Rows near named flat spaces through zero
jj_gg: [ 15  -8   6  -6  14   2   2 -14  -7   7 -19   3  26 -61  -3  21 -22  -9
 -27  15  10   9  -7 -18 -20]
gj_gq: [-32  19  -2 -18  -9 -31 -29 -17 -24   4  33  -2 -24  46  13 -63 -24  32
 -12   7  16  15  -1 -43   1]
jd_pf: [  6 -47   4  16 -23 -10  42  -1 -39   6  -2  36  -7 -23  16   5 -22  23
  -7 -29  -7 -14 -38   1  32]
cr_bn: [ 34 -11 -11  -7 -10  42  57 -17  -8  26 -53  38  14  34  -6  17   0 -18
   0 -40   2  -2  -2  -4   4]
cr_bn: [-17   6 -10 -17  14  -4 -24  -4  19  10   6 -22 -34  18   4   1  13 -16
   6   9  14  28  36   2 -24]
gj_gq: [ 62  16 -20   5   4  44  21   8  38  12  14 -11  40 -15 -12  34  41  14
   3  36 -34 -35   3 -13   9]
gj_gq: [-12 -63  20  18  34 -11  14   1 -27 -28   8 -17 -11 -31   3  -6 -51 -16
 -12 -11  34  33 -31  -8 -42]
jj_gg: [ -6   4  10   8  -1  17  21  -1 -18 -21 -17   9  16  73 -11 -45 -24 -12
   8 -34  15   4 -23  -9  -5]
cr_bn: [-22   6  12  12  10 -10 -11  19   6 -26  19 -20  -7  19 -11 -11   3   9
  21  -5   2 -11 -11  25  -9]
dc_sf: [ 32   8   3   7  25  21 -15 -66  16 -21   1  25  37  32 -27 -21   3 -18
   1  -2   0   0  15 -35 -12]
jj_gg: [-18  49   3   5  -1   6  -5  67  20 -21  39 -56   9  48 -15 -22  20  39
  28  20 -11 -38 -24  22  -5]
jj_gg: [  9  -7  14  20  18  15  15  12   4 -29  -1 -11  27   2 -19   2  -7  -6
  10  -7   2 -13 -24  12 -15]
cr_bn: [ 15  17  -1  -3  -9  -7 -25 -43   9   6  -8  35  20 -26  -4  10  16  -3
  -8   9 -17 -10  22  -8  23]
jd_pf: [  9 -27  -4  17   2  -8 -19 -21   7 -14  28   7 -13  -4  11  -9  11 -15
   1  10 -12  14  18 -11  17]
dc_sf: [-29  55   8 -16   4 -10 -31  23  10  -6   0 -30  12  12 -13 -16   0   9
   2  18   9  -6   2   7 -19]
cr_bn: [ 13 -18   7  12  13   6  -4   2  -3 -17  -3 -12  22 -29   4  -7 -21 -30
 -20  18   7  23  -5 -21 -12]
cr_bn: [ 41 -35  11  42 -14   0  14 -29 -12 -27  11  49  44 -47  -2   9   2   5
  -4  -4 -37 -34 -28  -4  53]
jd_pf: [-13   4   9   2   8  -5  -7  22  -3 -12  -1 -22   7 -12  -2  -6 -15  -7
  -6   9  11   8 -10   3 -17]
dc_sf: [-15   1   4  -4   0 -21 -21  33  11   8  -3 -24  -8 -86  10  45   9  -6
  -9  28  -4   3  10  32  -5]
jj_gg: [ 38 -16 -15   4 -15  36  41 -22 -24   8  -8  27  20  69  11 -49 -22 -10
 -17 -14   1  15 -14 -62  18]
dc_sf: [ 42 -17   2   8  32  18  32 -85  -6 -11  39  41  22  53 -39 -17  -5  66
  20 -29  -1 -48 -32 -40 -16]
gj_gq: [-30  42   7  -8  -3  -6 -14  34  14  -5 -10 -22  -2  17 -13   5  15   6
  20  -3   1 -16   3  39  -7]
gj_gq: [ 10 -12  10  25   4  -3 -12  14   6 -28  12 -10  23 -40   1   4   0 -17
  -4  19 -13  -2  -9   6  10]
jj_gg: [ 36 -30 -17  23 -12  35  36  63  16   0  12 -33   3 -13  22  19  20 -23
  -1  25 -24   4  -7   4  20]
jj_gg: [  2  -2   8 -14   4  -2   4 -38 -26   9 -34  28  20 -13  -3 -11 -38 -10
 -27 -13  22  18  -7 -31 -14]
jd_pf: [  1 -19   2   1  13  -8  10 -11  -4   3  18   1 -11 -19  -5  16  -3  29
   5  -5   2 -13 -13   3 -11]
dc_sf: [ 28 -66 -12  17 -13  15  52   2 -19  14  -4  22 -20 -11  23  19  -5  -8
  -4 -21  -8   9 -13  -4  22]
jd_pf: [-27  -6   7  -9 -18 -32  16  22 -34  17   9   4 -19 -33  11   7 -21  55
  -6 -10   4 -22 -37  12   9]
jd_pf: [ -3 -19  14  15  33   6  10  21   7 -26  13 -33   6 -14 -16  11 -11   1
  11   1  13  -4 -23  17 -38]
dc_sf: [ -5 -28  -1   4 -29  -8  27   9 -31  13 -21  27 -14  -9  22   1 -16  -4
 -10 -24  -2   7 -15   5  31]
jd_pf: [  9  13 -18  -8 -46   8   7  15 -16  26 -21  18   3  23  32 -27  -1 -20
 -24   7 -13  19  12 -29  47]
gj_gq: [-64  20  41 -21  10 -50 -25 -13 -38  -3 -63  19  10 -74 -17  18 -55  -3
 -19 -31  43   8 -19  37 -36]
jj_gg: [ 51 -14 -17  20  10  41  23  13  25 -11  40 -24  19  29  -2  -7  23   3
   8  27 -23 -11  -5 -28   4]
cr_bn: [ 32 -10 -21 -17 -20  16  28 -19  -7  45 -24  31  -1 -17  15  24   6   2
 -19  -1  -9   3  12 -23  19]
gj_gq: [-22  41  10 -10  12 -31 -49 -10  12 -10  33 -17   7 -24 -15  -7   6  37
   2  30  -2 -21   3  -1 -12]
jd_pf: [ 43 -48   2  21 -14  39  65  -1 -34  -1 -51  35  39  -1  11  -5 -39 -44
 -26 -29   4  19 -33 -27  17]
jj_gg: [-25   1  10 -16   3 -41 -33 -74 -12   9  -7  51 -22 -21  -9  10  -2  18
   3 -26   8  -4  21   8   3]
jj_gg: [ 30 -55   5  31  17  10  15 -51   6 -23   3  40   0  -5 -11  21  12 -20
  19 -30 -12  -6   4  12  11]
dc_sf: [  6  -2   0   4  -3   6  -3 -17  -2  -6 -10  14   7  19   1 -16  -4 -20
  -4  -7   1  12   8 -12   6]
gj_gq: [-40  68   5 -25  -7 -26 -43   2  20   8  -4  -4  -9  11 -17   8  30  27
  22   1  -4 -28  23  39   0]
cr_bn: [  7   7  -1  -9   1  15  19  27  -7  11 -20 -17  19 -16   2   5 -18  -5
 -18  10  10   6 -15 -11 -16]
gj_gq: [ 11  31 -10  -4  -7  10  -6  17  10   2  27 -20  15  27   0 -25  10  23
  -2  28 -12 -14  -5 -25   8]
cr_bn: [-10  17  19   9  11  -5 -20   5  -2 -29  -4 -12  31  -9 -13 -19 -19 -13
  -6   9   9   2 -13  -2 -13]
dc_sf: [ 22 -10   5   6  17   0  -8 -42   8  -6   0  21  21 -38 -14  20   3   0
  -5   5  -5  -9   5  -7  -5]
dc_sf: [ 27  40   6  -1  28  38 -29 -22  22 -29 -31 -16  70  30 -22 -41 -18 -69
 -25  28  18  36  20 -51 -36]
cr_bn: [ 19  29  -8 -23  -9  16   8   0   1  32 -37   6  30 -31  -1  20  -3  -5
 -25  16   0  -1   6 -17  -4]
jd_pf: [-39  42  28   5  -6 -12 -19  14  -2 -28 -45  10  25  10 -24  -4  -4 -22
  17 -31   7 -15  -7  53   1]
jd_pf: [ 18  11 -16 -21  -6   5 -26 -28  -1  23 -10   4  11 -11  21 -24 -13 -33
 -43  37   7  46  34 -64   0]
dc_sf: [ 23 -62 -14  18  23  14  19  -4  12  -7  45 -19 -38  14  11   6  11  -4
  13   4  -2  18   6 -12 -13]
gj_gq: [-10 -75  20  40  27 -39 -40 -40   3 -46  34  13 -29 -69   7  18  -1 -32
   8  -2  -3  23  15  24   3]
[  5   3   5  -3   0  18  22  21 -18  -1 -30 -10  28   5   2 -17 -34 -22
 -23   0  18  19 -21 -22 -16]
jj_gg
[ 14 -13  11  12  39   2 -34 -67   4 -37  22   7  21  23 -16 -44 -23 -26
 -10   9  17  28  12 -51 -29]
dc_sf
[-31  -8   4 -13  15 -10   5  -1  -6   5  -4  -9 -38  29  -5   0  -9   7
  15 -27  26  12   2  19 -31]
gj_gq
[  4  39   6 -13   4   4  13  -8   0   8   1   7  27   7 -28   8   3  55
  10  -6  -3 -49 -26   4 -10]
dc_sf
[ -1  18 -14 -10 -31  -4   7   9 -13  21  15   8 -11  35  16 -25   6  31
  -3   3 -13 -12  -5 -20  32]
jj_gg
[ -4 -31   6  16   5  -8  -2  -9   7 -12  -5  14 -19 -20   0  27  14 -20
  17 -20  -6   2  12  36   8]
jj_gg
[  9 -53   2  14   4 -18   0 -17  -7   2   6  16 -16 -76  15  36  -4  -9
 -12   4  -6  11   4   7   9]
dc_sf
[-10 -18 -11 -10  -1  -6   1   0  -6  15  12  -8 -37  16  17  -8  -3   1
  -2  -1  10  23  12 -11  -6]
cr_bn
[-42  48  -4 -21 -22 -17 -24  86  -6  11  11 -65 -10   0  25 -31 -14   8
 -21  45  10  19  -6  -7  -5]
jd_pf
[-13   7  10   9  13   4  -4   3  12 -23   0  -7  -1  35 -18  -5   9  -7
  26 -19   4  -8   0  27 -11]
cr_bn
[  3 -24  -8 -11  11  11  26 -19  -1  20 -14  11 -28  17  -2  21   2   0
   9 -27  14   9   9   7 -19]
gj_gq
[ 60 -77 -15  21 -17  46  76  24 -19  22 -49  19  18 -57  32  42 -18 -58
 -34  -6  -8  31 -15 -15  21]
dc_sf
[  8   8 -21 -15  -3   1   7  -8  19  28  34  -1 -34  25  -1  19  40  49
  23   2 -17 -29  15   7   8]
jd_pf
[ 18  -8  -3   2 -13   2  17 -30 -19   7   4  35  11  13   1 -14  -8  23
  -6 -12  -8 -15 -15 -25  23]
jj_gg
[  3 -11   2   0   4   3  25  -2 -17   1  12   2   1  16  -4 -12 -18  31
   0 -11   7 -12 -29 -14  -8]
dc_sf
[-29   6  29  -2  64 -34 -47 -51  26 -32  27 -11  -7 -43 -49  34   6  31
  30  -5  20 -25   5  40 -64]
jd_pf
[ 33  13  11   0  46  31  -1 -21   7 -23   0 -26  64  -5 -29 -22 -35 -13
 -25  30  23  10 -19 -56 -57]
dc_sf
[  7  13  13   0  27   5 -17 -68  21 -14 -27  39  20   6 -39  23  17 -15
  21 -30   3 -15  23  23 -18]
jd_pf
[ -5  -5 -17 -14 -34 -10   4  21 -12  35  -9   6 -26 -22  34   9   5  -1
 -18  10  -9  15  14  -5  30]
jj_gg
[ 15  -4   6   3  16  36  27  28  -9 -12 -35 -26  38  11  -4 -18 -38 -46
 -23   5  25  32 -20 -26 -35]
jj_gg
[-17  -2  -4  -8   1 -23 -34 -29   0   2  18   6 -28   8  10 -18   2  -3
  -3   6   5  21  27 -14   2]
cr_bn
[ -6   9   3  -1   0   0 -16  18  -3  -8  -9 -20  14  -9   9 -21 -19 -31
 -21  21  10  28   4 -19  -8]
jd_pf

Rows near named flat spaces through zero
zj_tq: [ 10 -10 -15  11  -7  24   0 -16   5 -14  12  13  45  -7  34 -17  31  30
   8  14  -8  36  10  25  -2]
ms_pn: [-19  18 -19   6 -53 -31  20   8  -9  -2  24 -11  15  -8  -4   1   2   3
  -7  -3  19  -2  25  -5 -26]
zj_tq: [ -7 -24 -15 -50  32 -22 -27   8  30 -25 -39  -4 -20 -13  18  -1  15 -12
  -5   2  -4 -49 -14  -7  26]
ms_pn: [-20  18  10 -50  33 -22 -40  34   5  -6   5 -36 -62   1 -19   1 -51 -50
   0 -36  15   9 -18 -34  -2]
zj_tq: [-28 -12  12 -18 -37   7  31  29 -31  23  69 -25  18  -6   7 -41  16 -15
   9 -46  18  49   3 -18  -5]
hn_zq: [-13 -25  14 -15  16 -39 -33  67 -10 -15  19 -40  35   7  22  53 -12  -8
   7   3  28 -19 -17 -35 -11]
hn_zq: [ -1 -12   1  26 -10  -2   2 -13   2 -16  -9 -16  13  -3  11   2   6   3
   1  -2 -23  -6  -8 -16  10]
hn_zq: [  6   1  -3 -32  32  27 -18 -13   0 -13  12  28  31  19  29  -3  18   0
  -9  21  -4  56  -5  -4   7]
gt_hr: [  8 -11   5  -9  24  -4 -24  18  -6 -11   4  14  45  23  19  40   9   9
  -2  32   8  15 -12 -12  -1]
zj_tq: [  5  -1 -41 -25  42  21 -39 -41  40 -68 -17  10  40 -16  76 -24  20  13
 -14  16 -22  44  11  16  12]
gt_hr: [-13  13   1 -37  11   9   6  -9   7   1   5 -14 -30 -10  12 -16 -11 -21
 -14   0   6  -8   9 -10 -13]
pq_mm: [ -7 -28  -4  -3   1 -21  -9  25  -6  -2   0   9  12   5 -13 -14  16  -7
  11 -42  -2  16 -22  -3  42]
pq_mm: [-17  15 -25 -36   8   2  -5  -1  10 -31  31 -11  37 -15  59  -9   1  -2
 -21   9  23  28  32   3 -29]
ms_pn: [  0   2  15  47 -30  -9  52 -13 -12  35 -18   1 -30  -4 -43  -2 -12  -5
  -8 -19  -4 -60   7   5   8]
pq_mm: [  6 -11   8  11   1 -44 -19  38  -4  17 -32  10 -30  15 -59  31 -15  -6
  15 -16   8 -41 -26  -2  25]
ms_pn: [ 13 -25   5  13  -3  11  18 -18  -5  21 -26  42  -8  13 -33 -23  33   5
   7 -15 -25  -2 -21  12  49]
ms_pn: [-26  -8   9 -57  16 -17 -18  26   7   3   0 -35 -70 -11 -19 -33 -18 -49
   6 -54   1  -7 -25 -32  23]
gt_hr: [ 18  -9   3 -13   5  -7   3   8   3  40 -40  51 -46  11 -62  -2  15   6
  13   3   4 -42 -14  32  29]
gt_hr: [  5   9 -56   6 -12 -73 -49  19  22 -46 -40  40  34  10 -16  38   8  21
  -1  10  12  -2   4  19  18]
pq_mm: [ 10 -33  18  38   0  31  36  -7 -15  21  10  11  35  -3  12 -17  24  18
   6 -15  -9  -2  -2  20  21]
hn_zq: [ 27  19  -7  21  -9  10 -28   6 -15  13  11  54  23  34 -40  12   5  28
  25  15   3  82  -9  29   0]
gt_hr: [ -8  -2  17 -65  75  -6 -29  43   6  -1   2 -14 -11   5  28  36 -34 -29
 -18  11  40 -31  -3 -13 -13]
zj_tq: [  6 -14  11   6   4  13  34 -24 -12   8  -6  27  43  19  21  24  30   8
 -26  43  -7 -26   4 -14   4]
hn_zq: [ 17  10  17   7  22  36 -29 -20   0  -5   0  -3 -10  17  -1   4 -10   1
  14  19 -28  50 -22 -14  -3]
pq_mm: [ -1   4  15  28 -14  26  24  10 -11  12  42 -38  24 -23  33   1 -14  20
   7   8  20  -4  28  18 -49]
gt_hr: [  5   1 -12   4 -32   5   8 -31   5   0 -15  18  -9   3 -16 -19  31  10
   6  14 -27   8  -5  -2  10]
ms_pn: [-18 -22  -1 -28 -11 -24  12  12   3  -3  -5 -17  -3  -9  10  -1  21 -13
  -8  -2   3 -47  -4 -24   9]
pq_mm: [  1 -23   0  11  -8   0  13  -6  -6  10 -10  24   1   6 -21 -27  25  -1
   7 -33 -17  11 -16   5  44]
hn_zq: [ 19  -6  11 -27  22  47   2 -28  -1  13  -2  37  14  20  16   1  36  14
  -2  53 -14  21  -8   3  -1]
hn_zq: [  8 -10  12 -21   9   6   1  19  -2  28  -4  12 -19   1 -17   4   7   5
  11  12  15 -25  -5  15  -3]
zj_tq: [-12 -16 -12 -14  -1  28 -15 -19  15 -37  23 -37  12 -27  52 -56  20  -1
  13 -28 -29  56  -5  -9   9]
hn_zq: [  7 -17   8  19 -14   9  15 -21  -2  -4  -9  -3  27   5  18  16  29  16
  -3  37 -22 -24  -6 -18  -2]
ms_pn: [-24   1 -19  -2 -68 -76  35  19 -21  15  -8  29   8  21 -55  21  26 -14
 -19  -9  16 -42   2 -30  19]
gt_hr: [-10  -2  -8 -33  -7  -1 -17  13   7 -16  21 -25   7 -13  29  -5  12   3
   9  13   8  12   4  -9 -22]
pq_mm: [  2  11  -2 -21  12   5 -15  -8  10  -7  -8  -1 -15   2   5   7  -5  -4
  -3  21  -3  -2  -1  -6 -11]
pq_mm: [ 20 -50  30   4  43  57   8  -4  -4  13   3   7  34   0  40 -12  34  19
  13   9 -18   2 -20  14  24]
gt_hr: [ -9   0   8 -53  61  -8 -29  20  12 -17  -8 -16  -8   5  31  31 -25 -28
 -22  15  19 -26  -6 -25  -5]
pq_mm: [  2  18  23 -20  21   6 -60  10   7 -23   5 -57 -33  11   8  39 -35 -16
  18  37 -17  22 -29 -54 -37]
hn_zq: [-16  16 -25 -12 -21 -12  36 -18   1  -4   8  16  18 -10  16 -14  10  -3
 -32   0  18 -13  37  11 -10]
pq_mm: [  5 -12   3  11  -5   0  17  10  -3  20  -5  12  -3  -7 -14  -8   7  10
   7 -12   9 -23   4  25   9]
zj_tq: [-16  19   1 -11 -15 -24   4  37 -19  20  31  -3 -15   5 -32  -5 -27 -20
   1 -39  33  23   7   0  -7]
zj_tq: [ 12  20 -16  28   4   4 -19 -18  11 -19 -10   9   3  -2  -2  -2 -17  12
   4  -3  -9  31   7  21  -2]
gt_hr: [-14  31 -27 -14   4 -29  -5   1  11 -19  -3   4  -8  -8   1   0 -28 -15
 -23 -15  23  -1  26   9 -10]
ms_pn: [  1  18  16  10   3  17  20  -7 -15  25  13   7 -17   8 -19  -6 -22 -12
  -7 -12   6  14   6   3  -6]
ms_pn: [  5 -14 -18   0 -13 -19  -7   1   2 -16 -10  24  45  11  12  21  36  21
  -2  30  -2  -4  -1  -1   7]
zj_tq: [  0  24  23 -10  14  37   4 -10  -9  10  29 -24 -10   2  19   7 -25  -9
  -6  24   5  22   9 -15 -41]
ms_pn: [-21   3   2 -54   8   6   9  15 -10  -8  47 -16  46   2  60  16  12  -8
 -24  35  31  10  21 -27 -39]
hn_zq: [ 26  -5  14  17  11  30 -29 -12  -9  -3   1  20  29  31   0  22  18  22
  20  40 -27  56 -27 -10   2]
zj_tq: [-31 -22   0 -48   7 -27  -8  20   8 -13  -3 -36 -36 -14   4 -28   2 -42
  -3 -48  -5 -21 -21 -40  30]
gt_hr: [  1  22 -40  17 -18 -42 -11 -13  13 -24 -30  34   7   6 -23   9  -3   5
 -13  -6   0   2  12  15  15]
[-17  28  24 -17  12  10  12  11 -11  24  26 -33 -57  -6 -19 -17 -53 -41
  -8 -38  17   7   5 -15 -18]
ms_pn
[ -6 -34 -28  36 -34 -50  11   0   1 -16 -34  30  24   2 -29 -18  37   4
   1 -51 -22 -14 -16   4  69]
zj_tq
[ -4  34  -4  -6   8   6  21 -14 -12  12  14  30   6  15  -6   3 -20 -13
 -30   2  21  23  24   7 -12]
gt_hr
[-17 -15   4 -17  -8  -3  27   3 -16   5  21   3  27   7  16  -9  22 -14
 -17 -11   4   5   0 -22  13]
zj_tq
[ 11   3   4  30  -1  11 -18 -15  -1 -12  -4  -3   5  10  -6   2  -5   7
  13   0 -26  37 -16  -9   7]
hn_zq
[  3  14   3 -52  34  29  -3  -2   7  24   2  23 -45  -2 -10 -28  -9 -14
  -2  -4  16  12   6  25  -2]
hn_zq
[ -5  25 -13   6   2  -3  10 -43   6 -19 -18  14  -2  11   2  -1 -10 -18
 -32   4 -18   8   9 -18   9]
gt_hr
[  6 -13  34 -17  -1  31  48   3 -29  45  28  18  39  20  20  35  32  14
 -16  67  23 -35  12  -9 -33]
zj_tq
[ 21 -35  31 -12  26  16 -11  40 -14  36   1  19   8  17 -15  25  19  17
  26  22  13 -15 -27  12   9]
gt_hr
[  3 -31  22 -31  26 -14 -21  62  -3  27  -3 -11 -23  -2 -18  19  -3  -2
  25  -7  27 -43 -23   6   6]
hn_zq
[ 22   1   3   1  15  35 -19 -23  -3  -1   0  37  21  25   1  -2  22  16
  10  27 -22  62 -16   6  11]
hn_zq
[-21  15  25 -59  20  42  28 -13   1  24  28 -38 -59 -21  22 -39 -20 -38
 -16  -7  10 -12  14 -17 -29]
gt_hr
[  0 -10 -16 -36  18 -13 -17  17  14  -8 -11  14   4  -6  12   3  14   5
  -1   9  16 -19   3  15   5]
zj_tq
[ 10 -43  20  -2 -11   8 -13  50  -4  27  13 -24  -9 -18 -10  -8  23  27
  52  -7   8 -20 -21  22  -2]
gt_hr
[ 15  20  -9 -57  51  37 -44   4  27 -16   9  -5  -4 -16  51   9 -12  18
   6  56  25  14  21  33 -52]
zj_tq
[ 14 -34  -4 -36   0 -18 -33  35  16  13 -33  16 -29  -3 -30   5  37  20
  38  19   1 -42 -28  18  18]
gt_hr
[ -5   2  -2 -21  26   2 -21  12   4  -8   5  -3 -11  -1   4 -12 -15 -15
   1 -24   6  25  -7   1  10]
hn_zq
[  3 -12  12  24 -17  -3  15  -3   3  13 -19 -20 -29 -14 -18  -2  -1   4
  11  -5 -13 -50  -6   0   2]
hn_zq
[ -1  -7   4  -9  16 -11 -16   9   8  -6 -17 -12 -20  -2  -5   8 -10 -10
   2  -5  -4 -22 -13 -10   9]
ms_pn
[-18 -12   9 -48  14  30   9  -5  -2  -9  37 -26  18  -9  57 -24  19 -15
 -11   6   0  23   3 -27 -12]
zj_tq
[  6  10 -19   4  14  11  -7 -23   8 -24   0  21  36   3  29  -1   6  11
 -13  13  -3  33  14  14   0]
zj_tq
[ 18 -23  36  -4  46  47 -36 -16   7  -9 -14 -27 -20  10  18   4   0  -5
  21  21 -46  18 -46 -33  13]
hn_zq
[-10  24   0 -23  16  -1   9   4 -13   4  24  15  17  15  10  13 -18 -17
 -28   6  27  22  18  -8 -16]
zj_tq
[ 18  -4 -14  15 -22 -10 -11   5 -11   1   1  49  52  28 -15  25  36  34
  12  34   1  35  -5  14   6]
gt_hr
